[[  50    1]
 [-100  -11]]
:
[   1 -100]

[[25 47 69 26 71]
 [42 73 53 19 20]]
:
[71 19]

[[92 34 18]
 [92 45 72]
 [92 40 65]
 [94 32 20]
 [52 23  3]]
:
[18 45 92]

[[ -2  -4  -3  -7  -5]
 [ 92   6 -69  -9  35]
 [ -4   1  -3  -7  -3]
 [ -8 -73  46  54 -69]]
:
[ -5  -9  -3 -73]

[[ 24   8]
 [102  34]
 [-23  -8]]
:
[  8 102]

[[16 27 54 10 19]
 [35 73 93 25 96]]
:
[19 25]

[[ 29 -81]
 [101  46]
 [-77  66]]
:
[-81 101]

[[ 18 -45  18]
 [ 46 -30  -6]
 [ 26 -45  -2]
 [ -4 -52  14]
 [-17 -98 -19]]
:
[ 18 -30  26]
---
[[  0 -25 -10]
 [ 13  33  18]
 [-35 -30  -8]
 [-15  27  14]
 [-22  -8  23]
 [-61 -45  52]
 [-33  25 -12]
 [-84 -24  16]
 [ 25  -8  -7]]
:
[[-33  25 -12]
 [  0 -25 -10]
 [-35 -30  -8]
 [ 25  -8  -7]
 [-15  27  14]
 [-84 -24  16]
 [ 13  33  18]
 [-22  -8  23]
 [-61 -45  52]]

[[ 38 -54 -36 -39 -79 -11  69]
 [ 38   6 -18  45  -4  46 -65]
 [-57  55  44  10  87   6 -37]
 [ 38 -49 -38 -42 -73   6  69]
 [ 21  13  -1  63   9   2 -78]]
:
[[ 38 -49 -38 -42 -73   6  69]
 [ 38 -54 -36 -39 -79 -11  69]
 [ 38   6 -18  45  -4  46 -65]
 [ 21  13  -1  63   9   2 -78]
 [-57  55  44  10  87   6 -37]]

[[-45   6 -25   5 -49  -5]
 [-52  -2 -32   8 -60  -8]
 [-39 -32 -36  11 -65 -11]
 [-52 -21 -40  11 -73 -11]
 [-56 -11 -38  10 -71  -9]
 [ -3 -48 -20   9 -33  -9]]
:
[[-52 -21 -40  11 -73 -11]
 [-56 -11 -38  10 -71  -9]
 [-39 -32 -36  11 -65 -11]
 [-52  -2 -32   8 -60  -8]
 [-45   6 -25   5 -49  -5]
 [ -3 -48 -20   9 -33  -9]]

[[-16 -24   5]
 [  5   0  36]
 [ 12  46  15]
 [-28   7 -21]
 [-56  65  88]
 [-49  16  25]
 [ 71 -57 -92]
 [ 92 -32 -51]
 [ 73  -6 -39]
 [-74  45  86]
 [ 85 -61 -57]]
:
[[ 71 -57 -92]
 [ 85 -61 -57]
 [ 92 -32 -51]
 [ 73  -6 -39]
 [-28   7 -21]
 [-16 -24   5]
 [ 12  46  15]
 [-49  16  25]
 [  5   0  36]
 [-74  45  86]
 [-56  65  88]]

[[ -7 -30  44 -16  44 -26 -16 -14  56  -4  73  18 -33  -2  38]
 [-11  52 -13 -17  50 -36  34 -21  31   1  46  33 -13 -54   6]
 [  4 -24  16 -30  25 -20 -31  12  35  12  79  18 -49 -26   2]
 [  2 -15  32 -15  45 -43 -19  14  55   7  75  19 -41 -11  34]
 [ -4 -35  43 -17  46 -24 -17   0  55  -1  72  17 -38  15  38]]
:
[[-11  52 -13 -17  50 -36  34 -21  31   1  46  33 -13 -54   6]
 [  4 -24  16 -30  25 -20 -31  12  35  12  79  18 -49 -26   2]
 [  2 -15  32 -15  45 -43 -19  14  55   7  75  19 -41 -11  34]
 [ -4 -35  43 -17  46 -24 -17   0  55  -1  72  17 -38  15  38]
 [ -7 -30  44 -16  44 -26 -16 -14  56  -4  73  18 -33  -2  38]]

[[ 31 -31   1  -8  49 -56 -14 -28  46]
 [ -7  61 -59  46  -4  46  21 -77   1]
 [-13  62 -76  37 -13  70   8 -65 -34]
 [  1 -27  31 -12   1 -11  -3  17   6]
 [-48  12  34 -17 -67  75  14  90 -70]
 [ -1 -32  57 -32 -16 -10   4  75   1]
 [ 35 -13 -18  11  45 -50 -14 -47  45]
 [ -7  54 -46  34 -19  46  17 -53 -15]
 [-31  50 -19  27 -43  77  23 -11 -40]
 [-18 -16  37 -12 -20  11   3  64 -21]]
:
[[-13  62 -76  37 -13  70   8 -65 -34]
 [ -7  61 -59  46  -4  46  21 -77   1]
 [ -7  54 -46  34 -19  46  17 -53 -15]
 [-31  50 -19  27 -43  77  23 -11 -40]
 [ 35 -13 -18  11  45 -50 -14 -47  45]
 [ 31 -31   1  -8  49 -56 -14 -28  46]
 [  1 -27  31 -12   1 -11  -3  17   6]
 [-48  12  34 -17 -67  75  14  90 -70]
 [-18 -16  37 -12 -20  11   3  64 -21]
 [ -1 -32  57 -32 -16 -10   4  75   1]]
